Here is a tiny trained network, its code and every weight. The questions are about switching its units off for an input and a class, where a switched-off unit gives its printed mean instead of its output.

import numpy as np


def w(rows, s, z=0):
    codes = np.array(rows[::2]) - 128.0
    scale = np.full(codes.shape[1], s)
    scale[-1] = z or s
    return codes * scale


def f(y):
    return y / 2 * (1 + np.tanh(0.7978845608 * (y + 0.044715 * y**3)))


def log_softmax(a):
    a = a - a.max(-1, keepdims=True)
    return a - np.log(np.exp(a).sum(-1, keepdims=True))


def net(x, mask):
    res = np.array(x, float).reshape(1, 6) / 4 @ E
    y = f(res @ A[0][:, :-1].T + A[0][:, -1])
    res = res + np.where(mask, y, B[0][:, -1]) @ B[0][:, :-1]
    return log_softmax(res[-1] @ U[:, :-1].T + U[:, -1])


A, B = {}, {}
E = w([
[141,140,114,166,215,158,65,185,127,136,36],'x0',
[123,246,97,134,213,33,160,134,97,71,9],'x1',
[189,249,161,136,97,119,70,177,181,96,157],'x2',
[2,201,158,179,27,217,41,237,139,243,127],'x3',
[109,81,62,86,123,115,24,14,56,87,111],'x4',
[70,163,88,217,127,165,111,78,171,43,62],'x5',
],0.0078)
A[0] = w([
[128,51,108,97,102,130,148,73,133,75,115,41],'neuron 1',
[170,81,116,167,169,172,91,129,153,107,113,116],'neuron 2',
[215,100,173,36,116,137,194,155,66,165,187,196],'neuron 3',
[136,142,139,197,172,254,140,124,164,160,118,226],'neuron 4',
[88,139,90,240,58,135,94,157,113,98,97,58],'neuron 5',
[221,62,143,69,172,123,138,154,167,115,112,155],'neuron 6',
[117,191,139,137,90,195,86,190,133,163,103,26],'neuron 7',
[69,81,157,86,76,183,82,110,54,226,133,174],'neuron 8',
[116,110,193,137,76,186,184,151,202,159,204,88],'neuron 9',
[155,184,186,144,177,157,126,174,124,99,75,95],'neuron 10',
[193,118,114,43,91,104,32,69,113,85,223,219],'neuron 11',
[77,39,64,119,100,190,126,42,109,108,149,97],'neuron 12',
[194,128,101,64,135,79,201,115,64,120,124,254],'neuron 13',
],0.0094,0.0044)
B[0] = w([
[109,195,149,211,159,135,163,125,115,177,111,185],'neuron 1',
[130,162,70,100,174,100,184,1,51,133,97,164],'neuron 2',
[153,105,162,112,116,63,123,60,175,116,155,236],'neuron 3',
[136,105,147,63,158,148,83,126,199,56,95,203],'neuron 4',
[155,145,165,115,91,73,120,136,185,144,214,201],'neuron 5',
[109,70,112,104,84,32,116,81,110,105,190,211],'neuron 6',
[134,196,143,183,153,112,82,130,184,152,147,210],'neuron 7',
[99,7,108,98,72,198,99,194,155,242,185,243],'neuron 8',
[204,234,138,96,45,71,101,138,184,88,255,212],'neuron 9',
[132,130,97,83,77,138,123,127,186,122,173,207],'neuron 10',
[191,129,109,95,146,61,234,54,107,75,82,243],'neuron 11',
[88,104,50,166,69,170,247,130,138,159,175,226],'neuron 12',
[161,105,152,53,77,92,123,95,124,67,126,248],'neuron 13',
],0.0088,0.012)
U = w([
[159,74,118,81,78,100,163,63,128,139,239,157],'0',
[106,128,90,252,147,210,213,46,23,158,98,67],'1',
[137,249,213,152,101,156,1,139,150,147,181,92],'2',
[37,73,77,113,127,224,67,181,90,206,112,69],'3',
[172,133,122,70,160,74,160,25,67,24,67,254],'4',
],0.007,0.0048)

Each question gives the input, the list of numbers given to net, and the class t.
The units are the neurons (one row each of A and B). Each row of codes is followed by its name. A weight is (code - 128) times the scale printed after its matrix; where a second scale follows, it is the last column's (A, B and U).
mask holds one flag per neuron, in row order. A switched-off neuron (its flag False) gives its mean, the last column of its row in B, instead of its output. The means were averaged over made-up inputs and are rounded, as every weight is.
A unit's drop is (log p(t) with every unit on - log p(t) with that unit switched off) / (log p(t) with every unit on - log p(t) with every unit switched off).
The circuit of an input: a set's keep is (log p(t) with only the set's units on - log p(t) with every unit switched off) / (log p(t) with every unit on - log p(t) with every unit switched off). Starting from the 12 units with the biggest drops (on a tie, the unit counted first), units are removed one at a time, each time the one whose removal leaves the highest keep (on an exact tie, the one counted first), for as long as the keep stays at least 0.8.
units of the circuit, in order: the units of the circuit, biggest drop first
most important unit: the unit with the biggest drop
top k neurons: the k neurons with the biggest drops, biggest first
drop when u is switched off: that unit's drop, to one decimal
input [-2,-1,-8,-4,1,2], class 1: units of the circuit, in order => neuron 1; neuron 12; neuron 9
input [-8,4,-4,-3,5,-8], class 4: most important unit => neuron 11
input [-1,6,-1,4,-1,-2], class 2: top 3 neurons => neuron 11; neuron 8; neuron 12
input [5,5,-2,0,-7,0], class 4: top 2 neurons => neuron 8; neuron 9
input [1,0,-8,-7,4,7], class 1: units of the circuit, in order => neuron 12; neuron 1
input [5,-5,-5,3,1,-5], class 3: units of the circuit, in order => neuron 8; neuron 11
input [-3,7,7,-7,-6,-8], class 4: top 4 neurons => neuron 8; neuron 13; neuron 12; neuron 9
input [-8,1,-7,4,3,5], class 3: top 2 neurons => neuron 8; neuron 11
input [8,3,-4,8,-1,-5], class 3: top 3 neurons => neuron 8; neuron 9; neuron 3
input [4,-3,3,-6,8,-7], class 4: drop when neuron 11 is switched off => 0.2
input [8,-3,0,-5,-8,3], class 4: drop when neuron 2 is switched off => 0.1
input [4,-4,-3,4,-4,-7], class 2: drop when neuron 8 is switched off => -0.1
